Below are the code and all the weights of a small trained network. Each question names an input and a class and asks about switching units off, where a switched-off unit gives its printed mean instead of its output.

import numpy as np


def w(rows, s, z=0):
    codes = np.array(rows[::2]) - 128.0
    scale = np.full(codes.shape[1], s)
    scale[-1] = z or s
    return codes * scale


def f(y):
    return y / 2 * (1 + np.tanh(0.7978845608 * (y + 0.044715 * y**3)))


def log_softmax(a):
    a = a - a.max(-1, keepdims=True)
    return a - np.log(np.exp(a).sum(-1, keepdims=True))


def net(x, mask):
    res = np.array(x, float).reshape(1, 5) / 4 @ E
    y = f(res @ A[0][:, :-1].T + A[0][:, -1])
    res = res + np.where(mask, y, B[0][:, -1]) @ B[0][:, :-1]
    return log_softmax(res[-1] @ U[:, :-1].T + U[:, -1])


A, B = {}, {}
E = w([
[104,31,56,13],'x0',
[131,120,125,140],'x1',
[156,211,3,157],'x2',
[170,130,139,111],'x3',
[192,174,150,59],'x4',
],0.0057)
A[0] = w([
[167,169,26,176,89],'N0',
[155,163,194,98,159],'N1',
[89,56,104,133,249],'N2',
[197,116,155,130,206],'N3',
[140,65,231,100,65],'N4',
[76,81,105,178,228],'N5',
[138,66,95,109,7],'N6',
[93,92,194,112,59],'N7',
[183,90,128,139,221],'N8',
[102,97,118,178,222],'N9',
[150,52,102,161,251],'N10',
[120,84,188,115,27],'N11',
[184,107,161,14,208],'N12',
[152,55,31,113,92],'N13',
[146,135,164,55,157],'N14',
[131,172,122,43,161],'N15',
[130,75,254,94,84],'N16',
[91,220,98,102,103],'N17',
[126,212,165,189,44],'N18',
[220,177,214,178,137],'N19',
[185,33,11,119,22],'N20',
[139,20,95,61,124],'N21',
[107,103,118,107,4],'N22',
[127,104,117,122,89],'N23',
[140,100,137,148,217],'N24',
[173,8,91,120,34],'N25',
[94,99,98,93,140],'N26',
[136,208,63,114,112],'N27',
[115,121,37,125,43],'N28',
[100,242,228,219,99],'N29',
[147,167,81,147,31],'N30',
[100,158,224,79,116],'N31',
[78,195,157,72,196],'N32',
[98,64,104,11,110],'N33',
[21,131,104,184,157],'N34',
[49,77,90,156,244],'N35',
[165,147,186,224,125],'N36',
[148,179,112,196,89],'N37',
[136,233,72,125,70],'N38',
],0.0095,0.0031)
B[0] = w([
[16,60,110,168,194],'N0',
[126,115,38,126,173],'N1',
[117,185,72,121,219],'N2',
[120,176,56,150,171],'N3',
[61,43,87,214,201],'N4',
[188,163,17,104,198],'N5',
[100,129,203,32,133],'N6',
[110,3,118,192,160],'N7',
[127,198,67,153,166],'N8',
[157,166,88,100,179],'N9',
[142,200,49,133,192],'N10',
[74,75,162,176,147],'N11',
[95,185,42,165,230],'N12',
[64,120,192,121,179],'N13',
[131,148,71,151,171],'N14',
[141,179,66,112,169],'N15',
[74,73,83,193,222],'N16',
[166,60,145,156,152],'N17',
[63,161,167,51,181],'N18',
[96,180,85,68,225],'N19',
[49,135,202,149,174],'N20',
[74,203,168,65,229],'N21',
[67,73,221,68,115],'N22',
[126,128,188,102,124],'N23',
[129,114,78,152,165],'N24',
[94,171,226,38,165],'N25',
[112,187,153,130,164],'N26',
[124,59,104,237,180],'N27',
[60,80,191,132,147],'N28',
[88,191,166,31,254],'N29',
[36,21,152,170,135],'N30',
[103,86,67,187,174],'N31',
[220,118,87,159,160],'N32',
[82,194,157,36,236],'N33',
[190,144,53,109,184],'N34',
[169,198,32,118,220],'N35',
[73,235,180,55,203],'N36',
[23,130,183,134,171],'N37',
[87,66,101,202,184],'N38',
],0.0054,0.0052)
U = w([
[127,206,107,141,243],'0',
[81,213,179,88,7],'1',
[123,180,122,133,254],'2',
[147,188,86,137,199],'3',
[34,54,159,185,26],'4',
[254,68,156,167,2],'5',
],0.0097,0.0032)

Each question gives the input, the list of numbers given to net, and the class t.
The units are the neurons (one row each of A and B). Each row of codes is followed by its name. A weight is (code - 128) times the scale printed after its matrix; where a second scale follows, it is the last column's (A, B and U).
mask holds one flag per neuron, in row order. A switched-off neuron (its flag False) gives its mean, the last column of its row in B, instead of its output. The means were averaged over made-up inputs and are rounded, as every weight is.
A unit's drop is (log p(t) with every unit on - log p(t) with that unit switched off) / (log p(t) with every unit on - log p(t) with every unit switched off).
The circuit of an input: a set's keep is (log p(t) with only the set's units on - log p(t) with every unit switched off) / (log p(t) with every unit on - log p(t) with every unit switched off). Starting from the 12 units with the biggest drops (on a tie, the unit counted first), units are removed one at a time, each time the one whose removal leaves the highest keep (on an exact tie, the one counted first), for as long as the keep stays at least 0.8.
circuit, biggest first: the units of the circuit, biggest drop first
unit that matters most: the unit with the biggest drop
top k neurons: the k neurons with the biggest drops, biggest first
drop of u: that unit's drop, to one decimal
input [1,5,7,-2,-2], class 4: unit that matters most	N0
input [8,-4,-2,-3,6], class 1: circuit, biggest first	N33, N21
input [-4,-6,-7,1,4], class 4: circuit, biggest first	N4, N16
input [7,5,7,3,7], class 1: circuit, biggest first	N20, N13
input [-8,-6,5,-6,5], class 1: circuit, biggest first	N29, N18
input [4,-6,-6,-2,-7], class 3: circuit, biggest first	N35, N5
input [-7,2,-2,-5,-1], class 1: circuit, biggest first	N29, N36
input [8,-1,8,4,4], class 1: circuit, biggest first	N33, N20, N13
input [5,1,4,1,-3], class 1: top 2 neurons	N20, N13
input [-4,0,-7,4,-1], class 4: top 2 neurons	N4, N16
input [-4,3,-8,-4,-1], class 4: top 3 neurons	N4, N16, N7
input [-7,-6,5,3,-5], class 1: top 4 neurons	N29, N36, N18, N37
input [-4,2,-6,-6,-7], class 3: drop of N5	0.2
input [-1,4,-7,2,2], class 4: drop of N35	0.1
input [6,2,1,4,-2], class 1: drop of N13	0.1
input [2,-6,7,5,-5], class 4: top neuron	N0
